Below are the code and all the weights of a small trained network. Each question names an input and a target symbol and asks about switching units off, where a switched-off unit gives its printed mean instead of its output.

import numpy as np


def w(rows, s, z=0):
    codes = np.array(rows[::2]) - 128.0
    scale = np.full(codes.shape[1], s)
    scale[-1] = z or s
    return codes * scale


def norm(h):
    return h / np.sqrt((h * h).mean(-1, keepdims=True) + 1e-5)


def f(y):
    return y / 2 * (1 + np.tanh(0.7978845608 * (y + 0.044715 * y**3)))


def softmax(a):
    e = np.exp(a - a.max(-1, keepdims=True))
    return e / e.sum(-1, keepdims=True)


def log_softmax(a):
    a = a - a.max(-1, keepdims=True)
    return a - np.log(np.exp(a).sum(-1, keepdims=True))


def net(x, mask):
    ids = ['αγδεζθλμσψ'.index(c) for c in x.split()]
    T = len(ids)
    res = E[ids] + P[:T]
    q, k, v = (norm(res) @ M[0].T for M in (Q, K, V))
    z = softmax(np.where(np.tri(T) > 0, q @ k.T / 4**0.5, -1e9)) @ v
    res = res + np.where(mask[0], z, O[0][:, -1]) @ O[0][:, :-1]
    y = f(norm(res) @ A[0][:, :-1].T + A[0][:, -1])
    res = res + np.where(mask[1:17], y, B[0][:, -1]) @ B[0][:, :-1]
    return log_softmax(norm(res)[-1] @ U[:, :-1].T + U[:, -1])


Q, K, V, O, A, B = {}, {}, {}, {}, {}, {}
E = w([
[121,105,117,145],'α',
[7,109,178,129],'γ',
[115,104,111,145],'δ',
[105,106,103,141],'ε',
[135,107,128,152],'ζ',
[150,124,138,150],'θ',
[106,109,106,148],'λ',
[130,137,120,170],'μ',
[141,111,140,107],'σ',
[132,169,112,105],'ψ',
],0.018)
P = w([
[231,68,49,120],'0',
[190,77,73,125],'1',
[184,92,94,125],'2',
[161,85,113,128],'3',
[151,89,128,129],'4',
[158,97,150,134],'5',
[150,104,165,137],'6',
[142,102,179,132],'7',
[137,111,194,136],'8',
[128,115,207,135],'9',
[114,114,213,138],'10',
[109,102,233,141],'11',
[99,97,254,149],'12',
],0.0053)
Q[0] = w([
[140,105,145,168],'head 1',
[132,150,91,71],'head 1',
[122,116,180,128],'head 1',
[133,7,176,180],'head 1',
],0.02)
K[0] = w([
[61,138,200,82],'head 1',
[200,121,12,157],'head 1',
[52,124,145,164],'head 1',
[72,204,225,134],'head 1',
],0.011)
V[0] = w([
[143,194,86,254],'head 1',
[184,32,130,87],'head 1',
[60,92,110,142],'head 1',
[89,60,173,179],'head 1',
],0.0077)
O[0] = w([
[68,145,132,254,150],'head 1',
[61,59,210,66,159],'head 1',
[112,96,43,113,191],'head 1',
[125,25,41,127,255],'head 1',
],0.0061,0.0047)
A[0] = w([
[108,247,184,94,250],'neuron 1',
[145,134,126,141,105],'neuron 2',
[193,114,102,55,119],'neuron 3',
[174,167,84,181,77],'neuron 4',
[124,116,116,45,133],'neuron 5',
[221,141,101,129,47],'neuron 6',
[125,141,147,145,154],'neuron 7',
[205,111,110,128,69],'neuron 8',
[87,177,80,85,253],'neuron 9',
[40,163,153,117,64],'neuron 10',
[183,127,113,154,58],'neuron 11',
[141,108,139,166,148],'neuron 12',
[83,114,163,133,104],'neuron 13',
[122,67,119,129,188],'neuron 14',
[154,109,106,93,127],'neuron 15',
[67,123,100,113,175],'neuron 16',
],0.012,0.0041)
B[0] = w([
[253,130,147,134,147],'neuron 1',
[108,118,128,121,123],'neuron 2',
[93,174,119,131,164],'neuron 3',
[103,140,108,106,150],'neuron 4',
[117,148,106,157,156],'neuron 5',
[89,129,184,116,130],'neuron 6',
[133,116,122,110,135],'neuron 7',
[90,111,125,129,145],'neuron 8',
[211,105,134,126,145],'neuron 9',
[128,80,120,146,134],'neuron 10',
[88,105,118,116,133],'neuron 11',
[121,140,111,117,181],'neuron 12',
[107,128,132,111,149],'neuron 13',
[133,171,132,115,254],'neuron 14',
[122,156,105,128,152],'neuron 15',
[157,127,162,134,173],'neuron 16',
],0.014,0.0071)
U = w([
[150,118,108,115,19],'α',
[159,81,128,131,106],'γ',
[151,111,105,111,2],'δ',
[116,119,84,99,49],'ε',
[76,201,186,28,202],'ζ',
[104,99,164,121,149],'θ',
[236,167,157,138,236],'λ',
[126,166,111,110,19],'μ',
[107,1,106,57,135],'σ',
[60,115,104,245,199],'ψ',
],0.0093,0.0036)

Each question gives the input, a string of symbols that net reads in full, and the target symbol t.
The units are the heads (4 rows each of Q, K, V and O) and the neurons (one row each of A and B). Each row of codes is followed by its name. A weight is (code - 128) times the scale printed after its matrix; where a second scale follows, it is the last column's (O, A, B and U).
mask holds one flag per unit, heads first, then neurons. A switched-off unit (its flag False) gives its mean, the last column of its rows in O or B, instead of its output. The means were averaged over made-up inputs and are rounded, as every weight is.
A unit's drop is (log p(t) with every unit on - log p(t) with that unit switched off) / (log p(t) with every unit on - log p(t) with every unit switched off).
The circuit of an input: a set's keep is (log p(t) with only the set's units on - log p(t) with every unit switched off) / (log p(t) with every unit on - log p(t) with every unit switched off). Starting from the 12 units with the biggest drops (on a tie, the unit counted first), units are removed one at a time, each time the one whose removal leaves the highest keep (on an exact tie, the one counted first), for as long as the keep stays at least 0.8.
units of the circuit, in order: the units of the circuit, biggest drop first
most important unit: the unit with the biggest drop
top k neurons: the k neurons with the biggest drops, biggest first
drop when u is switched off: that unit's drop, to one decimal
input μ σ μ μ ψ α ε, target λ: units of the circuit, in order	[neuron 1; head 1]
input μ ζ μ μ θ ψ λ μ μ δ ψ, target λ: units of the circuit, in order	[neuron 1]
input θ μ μ μ μ σ, target ζ: top 2 neurons	[neuron 1; neuron 9]
input μ θ ζ ζ μ σ θ δ δ, target ζ: units of the circuit, in order	[head 1; neuron 14]
input μ ψ γ, target σ: top 2 neurons	[neuron 9; neuron 1]
input α θ λ μ ψ ζ, target λ: units of the circuit, in order	[head 1; neuron 1]
input μ ζ α, target ψ: top 3 neurons	[neuron 9; neuron 1; neuron 14]
input ζ λ μ μ σ μ μ ψ σ μ ζ ζ ζ, target σ: top 3 neurons	[neuron 3; neuron 5; neuron 1]
input μ ζ ζ ζ σ α, target ζ: units of the circuit, in order	[head 1; neuron 3]
input μ σ ζ μ δ, target ψ: top 2 neurons	[neuron 1; neuron 9]
input ζ μ ε ζ ψ μ ζ μ μ θ, target ψ: units of the circuit, in order	[head 1; neuron 1]
input μ μ σ ζ ψ, target λ: units of the circuit, in order	[neuron 1; head 1]
input μ μ α ζ μ θ σ θ σ ψ α μ θ, target ψ: top 2 neurons	[neuron 1; neuron 16]
input θ α μ σ α θ μ θ μ ψ μ ψ δ, target λ: units of the circuit, in order	[head 1]
input ζ μ ζ μ ε ζ μ μ μ λ δ ζ ζ, target σ: top 4 neurons	[neuron 3; neuron 5; neuron 1; neuron 9]
input μ σ θ σ μ ε σ ζ, target ζ: drop when head 1 is switched off	0.6
input μ θ μ δ, target ψ: drop when neuron 8 is switched off	0.0
input ζ μ σ μ ψ α ψ θ δ μ ψ μ, target λ: drop when head 1 is switched off	2.2
input θ α ζ θ ζ σ θ, target ζ: drop when head 1 is switched off	0.3
input δ μ μ μ μ σ ζ μ ζ σ ε ζ ε, target σ: most important unit	head 1
